Below are the code and all the weights of a small trained network. Each question names an input and a target symbol and asks about switching units off, where a switched-off unit gives its printed mean instead of its output.

import numpy as np


def w(rows, s, z=0):
    codes = np.array(rows[::2]) - 128.0
    scale = np.full(codes.shape[1], s)
    scale[-1] = z or s
    return codes * scale


def f(y):
    return np.maximum(y, 0)


def softmax(a):
    e = np.exp(a - a.max(-1, keepdims=True))
    return e / e.sum(-1, keepdims=True)


def log_softmax(a):
    a = a - a.max(-1, keepdims=True)
    return a - np.log(np.exp(a).sum(-1, keepdims=True))


def net(x, mask):
    ids = ['ΓΘΠΨαδηλμτφω'.index(c) for c in x.split()]
    T = len(ids)
    res = E[ids] + P[:T]
    u = 0
    for l in range(2):
        q, k, v = (res @ M[l].T for M in (Q, K, V))
        z = softmax(np.where(np.tri(T) > 0, q @ k.T / 3**0.5, -1e9)) @ v
        res = res + np.where(mask[u], z, O[l][:, -1]) @ O[l][:, :-1]
        u += 1
        y = f(res @ A[l][:, :-1].T + A[l][:, -1])
        res = res + np.where(mask[u : u + 4], y, B[l][:, -1]) @ B[l][:, :-1]
        u += 4
    return log_softmax(res[-1] @ U[:, :-1].T + U[:, -1])


Q, K, V, O, A, B = {}, {}, {}, {}, {}, {}
E = w([
[157,108,120,139,167,131,96],'Γ',
[211,129,117,153,204,97,62],'Θ',
[136,149,124,106,211,105,119],'Π',
[135,117,130,123,131,149,128],'Ψ',
[223,113,81,137,154,90,148],'α',
[127,164,83,110,107,26,127],'δ',
[70,105,132,89,93,145,181],'η',
[151,168,200,168,136,74,186],'λ',
[109,118,126,102,109,172,131],'μ',
[95,161,122,83,136,159,112],'τ',
[76,113,181,192,114,136,103],'φ',
[164,251,133,153,77,108,206],'ω',
],0.023)
P = w([
[168,108,153,51,2,103,24],'0',
[100,62,131,32,130,108,97],'1',
[67,73,118,52,147,109,104],'2',
[106,138,82,109,120,93,138],'3',
[104,127,74,136,123,95,151],'4',
[102,140,69,142,153,115,140],'5',
[99,157,61,137,187,133,128],'6',
[113,129,76,154,166,91,165],'7',
],0.0095)
Q[0] = w([
[57,60,133,168,76,216,149],'L0H0',
[95,174,91,183,128,1,113],'L0H0',
[133,94,169,188,136,89,118],'L0H0',
],0.0069)
K[0] = w([
[174,118,170,104,147,175,48],'L0H0',
[117,128,63,213,227,236,162],'L0H0',
[88,106,136,110,82,167,2],'L0H0',
],0.0064)
V[0] = w([
[82,175,82,114,149,87,7],'L0H0',
[143,223,156,126,204,201,134],'L0H0',
[100,121,139,157,152,177,75],'L0H0',
],0.012)
O[0] = w([
[83,148,26,175,128,25,32,254],'L0H0',
[182,233,133,150,118,254,71,32],'L0H0',
[136,125,198,131,111,187,12,11],'L0H0',
],0.0079,0.0085)
A[0] = w([
[89,87,134,149,10,110,125,44],'L0N0',
[142,63,168,254,208,149,119,77],'L0N1',
[164,89,162,130,157,97,181,161],'L0N2',
[155,117,145,192,46,147,181,3],'L0N3',
],0.0076,0.0048)
B[0] = w([
[171,193,144,158,115,213,13,211],'L0N0',
[3,114,80,121,42,70,212,146],'L0N1',
[198,150,174,148,32,131,91,253],'L0N2',
[225,118,81,62,223,94,78,144],'L0N3',
],0.006,0.0051)
Q[1] = w([
[169,95,105,52,92,150,119],'L1H0',
[70,128,102,95,130,146,101],'L1H0',
[126,254,49,156,35,116,173],'L1H0',
],0.0098)
K[1] = w([
[186,117,122,89,180,69,90],'L1H0',
[154,130,156,170,69,122,40],'L1H0',
[85,101,70,225,213,119,254],'L1H0',
],0.0081)
V[1] = w([
[175,139,53,33,171,163,105],'L1H0',
[76,71,81,137,39,175,148],'L1H0',
[15,255,161,28,80,132,145],'L1H0',
],0.0096)
O[1] = w([
[116,180,50,84,218,143,113,94],'L1H0',
[155,136,72,4,70,149,102,3],'L1H0',
[74,196,124,101,58,112,156,114],'L1H0',
],0.015,0.0023)
A[1] = w([
[222,96,140,179,79,183,187,102],'L1N0',
[132,148,186,253,66,175,182,44],'L1N1',
[171,64,116,160,132,219,204,49],'L1N2',
[179,188,208,137,219,240,101,3],'L1N3',
],0.006)
B[1] = w([
[91,192,39,225,159,129,126,203],'L1N0',
[254,114,38,79,178,100,72,253],'L1N1',
[148,175,183,139,59,102,115,151],'L1N2',
[57,78,75,180,2,153,163,140],'L1N3',
],0.0072,0.0047)
U = w([
[146,116,171,119,156,118,51,143],'Γ',
[87,100,145,217,142,130,81,50],'Θ',
[84,151,165,194,157,119,86,76],'Π',
[164,114,132,115,129,133,87,130],'Ψ',
[187,73,102,102,182,139,175,121],'α',
[74,93,123,161,139,57,168,54],'δ',
[177,113,144,73,122,117,138,138],'η',
[110,130,255,211,118,90,164,254],'λ',
[177,123,117,99,125,134,92,105],'μ',
[130,156,86,148,118,146,80,164],'τ',
[124,115,163,176,75,133,67,130],'φ',
[137,155,85,169,128,152,190,9],'ω',
],0.0082,0.0062)

Each question gives the input, a string of symbols that net reads in full, and the target symbol t.
The units are the heads (3 rows each of Q, K, V and O) and the neurons (one row each of A and B). Each row of codes is followed by its name. A weight is (code - 128) times the scale printed after its matrix; where a second scale follows, it is the last column's (O, A, B and U).
mask holds one flag per unit, layer by layer, with each layer's heads first. A switched-off unit (its flag False) gives its mean, the last column of its rows in O or B, instead of its output. The means were averaged over made-up inputs and are rounded, as every weight is.
A unit's drop is (log p(t) with every unit on - log p(t) with that unit switched off) / (log p(t) with every unit on - log p(t) with every unit switched off).
The circuit of an input: a set's keep is (log p(t) with only the set's units on - log p(t) with every unit switched off) / (log p(t) with every unit on - log p(t) with every unit switched off). Starting from all 10 units, units are removed one at a time, each time the one whose removal leaves the highest keep (on an exact tie, the one counted first), for as long as the keep stays at least 0.8.
units of the circuit, in order: the units of the circuit, biggest drop first
most important unit: the unit with the biggest drop
top k neurons: the k neurons with the biggest drops, biggest first
drop of u: that unit's drop, to one decimal
input τ η Π, target τ: units of the circuit, in order -> (L1H0)
input τ ω Ψ, target τ: units of the circuit, in order -> (L1H0; L0H0)
input δ Θ τ Θ δ δ δ Θ, target δ: units of the circuit, in order -> (L0H0; L0N1)
input Θ Γ η, target Θ: units of the circuit, in order -> (L1H0; L0H0)
input φ Π Π Π, target Π: units of the circuit, in order -> (L0H0; L1H0)
input δ ω α Π δ Π τ δ, target Π: units of the circuit, in order -> (L0H0; L1H0; L0N2)
input Θ λ τ δ Θ δ, target Θ: units of the circuit, in order -> (L0H0; L1H0)
input δ λ μ η, target λ: units of the circuit, in order -> (L0N0; L1H0)
input δ φ δ ω δ, target ω: units of the circuit, in order -> (L0H0; L1H0)
input δ λ ω, target ω: top 3 neurons -> (L1N1; L1N0; L0N2)
input δ φ λ ω ω τ, target ω: units of the circuit, in order -> (L0H0; L0N0; L1H0)
input δ δ Γ τ η φ, target φ: units of the circuit, in order -> (L1H0; L0H0)
input δ λ Γ λ δ, target λ: top 2 neurons -> (L1N1; L0N0)
input λ Π Θ, target λ: units of the circuit, in order -> (L1H0)
input η Θ α λ δ Θ, target λ: units of the circuit, in order -> (L1H0; L0N1; L1N1)
input τ δ η, target τ: drop of L1N1 -> -0.1
input Θ δ Π, target Θ: drop of L1N1 -> 0.1
input λ τ δ λ δ τ Γ δ, target τ: drop of L0N2 -> 0.5
input Π δ τ δ α, target α: drop of L0N3 -> 0.0
input δ δ Ψ, target δ: most important unit -> L0H0
